Below are the code and all the weights of a small trained network. Each question names an input and a class and asks about switching units off, where a switched-off unit gives its printed mean instead of its output.

import numpy as np


def w(rows, s, z=0):
    codes = np.array(rows[::2]) - 128.0
    scale = np.full(codes.shape[1], s)
    scale[-1] = z or s
    return codes * scale


def norm(h):
    return h / np.sqrt((h * h).mean(-1, keepdims=True) + 1e-5)


def f(y):
    return y / 2 * (1 + np.tanh(0.7978845608 * (y + 0.044715 * y**3)))


def log_softmax(a):
    a = a - a.max(-1, keepdims=True)
    return a - np.log(np.exp(a).sum(-1, keepdims=True))


def net(x, mask):
    res = np.array(x, float).reshape(1, 4) / 4 @ E
    u = 0
    for l in range(2):
        y = f(norm(res) @ A[l][:, :-1].T + A[l][:, -1])
        res = res + np.where(mask[u : u + 11], y, B[l][:, -1]) @ B[l][:, :-1]
        u += 11
    return log_softmax(norm(res)[-1] @ U[:, :-1].T + U[:, -1])


A, B = {}, {}
E = w([
[184,180,160,254,201,208,102,60,118],'x0',
[226,123,92,168,146,136,181,94,54],'x1',
[150,121,96,160,54,194,181,208,112],'x2',
[163,186,193,69,106,45,130,174,97],'x3',
],0.00063)
A[0] = w([
[200,121,94,195,101,187,218,136,64,69],'0.n0',
[125,129,132,125,130,132,135,125,127,129],'0.n1',
[112,113,132,35,106,47,122,149,108,83],'0.n2',
[233,198,187,52,133,6,194,127,16,1],'0.n3',
[48,35,38,14,26,104,198,211,131,22],'0.n4',
[187,198,184,191,187,152,108,91,131,108],'0.n5',
[126,129,126,131,126,126,124,129,125,128],'0.n6',
[38,128,184,29,132,29,50,122,203,6],'0.n7',
[53,85,85,177,161,199,89,93,187,85],'0.n8',
[114,149,165,47,38,70,133,246,113,82],'0.n9',
[128,126,127,132,121,125,122,127,128,129],'0.n10',
],0.0017,0.00068)
B[0] = w([
[202,82,42,142,92,152,161,181,56,181],'0.n0',
[127,126,129,132,118,123,124,122,126,128],'0.n1',
[169,129,92,66,124,81,211,122,154,179],'0.n2',
[15,90,106,132,129,189,78,114,202,231],'0.n3',
[117,226,247,154,167,95,85,115,143,255],'0.n4',
[143,215,177,116,129,87,91,162,78,188],'0.n5',
[127,128,128,126,133,130,129,132,127,128],'0.n6',
[211,97,48,146,115,163,201,137,80,246],'0.n7',
[69,86,154,116,63,193,130,198,190,165],'0.n8',
[159,186,178,100,25,125,208,223,185,215],'0.n9',
[131,124,126,129,140,126,122,140,134,128],'0.n10',
],0.0013,0.00093)
A[1] = w([
[105,109,124,82,120,77,106,131,121,12],'1.n0',
[136,104,112,86,171,61,138,60,122,83],'1.n1',
[136,183,178,252,87,243,86,186,105,38],'1.n2',
[155,194,179,160,175,132,61,90,101,84],'1.n3',
[35,116,193,57,168,56,63,89,197,1],'1.n4',
[60,99,139,157,121,182,127,134,178,96],'1.n5',
[208,99,72,183,106,172,175,145,53,71],'1.n6',
[70,115,141,179,109,195,121,149,163,57],'1.n7',
[131,141,141,100,103,96,127,162,128,65],'1.n8',
[118,104,121,127,125,123,107,139,117,162],'1.n9',
[155,110,115,252,215,189,70,28,108,54],'1.n10',
],0.0022,0.00082)
B[1] = w([
[173,139,117,118,133,114,216,113,140,113],'1.n0',
[140,93,81,125,234,135,140,26,134,148],'1.n1',
[148,76,69,100,200,72,153,21,97,213],'1.n2',
[41,165,179,177,177,55,118,120,88,165],'1.n3',
[209,91,57,175,107,174,160,129,58,211],'1.n4',
[91,102,162,105,106,183,58,108,149,140],'1.n5',
[232,111,26,163,92,208,83,184,60,174],'1.n6',
[94,65,121,91,154,141,84,77,153,133],'1.n7',
[129,134,152,134,95,136,173,150,165,135],'1.n8',
[156,157,139,159,136,154,132,123,138,134],'1.n9',
[123,194,191,93,32,90,160,252,137,250],'1.n10',
],0.0014,0.0013)
U = w([
[97,245,239,209,219,47,55,103,63,136],'0',
[255,108,18,211,84,215,103,197,19,164],'1',
[14,34,142,142,121,235,34,94,220,130],'2',
[171,63,39,58,231,53,197,3,151,2],'3',
[144,181,188,32,9,65,226,242,216,199],'4',
],0.0053,0.00094)

Each question gives the input, the list of numbers given to net, and the class t.
The units are the neurons (one row each of A and B). Each row of codes is followed by its name. A weight is (code - 128) times the scale printed after its matrix; where a second scale follows, it is the last column's (A, B and U).
mask holds one flag per neuron, layer by layer. A switched-off neuron (its flag False) gives its mean, the last column of its row in B, instead of its output. The means were averaged over made-up inputs and are rounded, as every weight is.
A unit's drop is (log p(t) with every unit on - log p(t) with that unit switched off) / (log p(t) with every unit on - log p(t) with every unit switched off).
The circuit of an input: a set's keep is (log p(t) with only the set's units on - log p(t) with every unit switched off) / (log p(t) with every unit on - log p(t) with every unit switched off). Starting from the 12 units with the biggest drops (on a tie, the unit counted first), units are removed one at a time, each time the one whose removal leaves the highest keep (on an exact tie, the one counted first), for as long as the keep stays at least 0.8.
units of the circuit, in order: the units of the circuit, biggest drop first
top k neurons: the k neurons with the biggest drops, biggest first
top k neurons in layer l: the k neurons of layer l with the biggest drops, biggest first
drop when u is switched off: that unit's drop, to one decimal
input [1,4,-6,-3], class 0: top 2 neurons => 1.n10, 0.n9
input [-3,2,3,-8], class 2: top 2 neurons => 0.n7, 0.n8
input [5,-5,7,-1], class 2: top 3 neurons in layer 0 => 0.n7, 0.n8, 0.n2
input [-5,-6,-6,-3], class 3: units of the circuit, in order => 1.n10, 0.n7
input [5,2,-2,-4], class 0: top 2 neurons => 0.n7, 1.n3
input [-7,4,0,-8], class 2: units of the circuit, in order => 1.n2, 0.n4, 1.n10
input [0,4,-1,5], class 3: top 4 neurons => 1.n10, 0.n8, 1.n6, 0.n3
input [5,5,-6,-8], class 0: units of the circuit, in order => 0.n7, 1.n10
input [7,-8,7,5], class 0: top 2 neurons => 1.n2, 0.n3
input [4,-3,5,4], class 0: top 3 neurons in layer 1 => 1.n4, 1.n2, 1.n3
input [0,-6,-6,-1], class 3: top 3 neurons => 0.n3, 0.n7, 1.n6
input [-3,-1,5,-5], class 2: top neuron in layer 1 => 1.n10
input [-3,1,6,-8], class 2: top 2 neurons in layer 1 => 1.n4, 1.n7
input [-1,0,1,-2], class 2: top 2 neurons => 0.n8, 0.n5
input [-8,-7,-8,-3], class 3: top 2 neurons in layer 0 => 0.n7, 0.n5
input [-3,4,-1,1], class 3: top 4 neurons in layer 0 => 0.n8, 0.n3, 0.n5, 0.n2
input [7,3,-6,-8], class 0: top 2 neurons in layer 1 => 1.n10, 1.n3
input [-5,-2,6,-8], class 2: top neuron in layer 0 => 0.n4
input [-3,1,1,-7], class 2: drop when 0.n7 is switched off => 0.1
input [-3,5,-5,4], class 3: drop when 1.n4 is switched off => 0.0
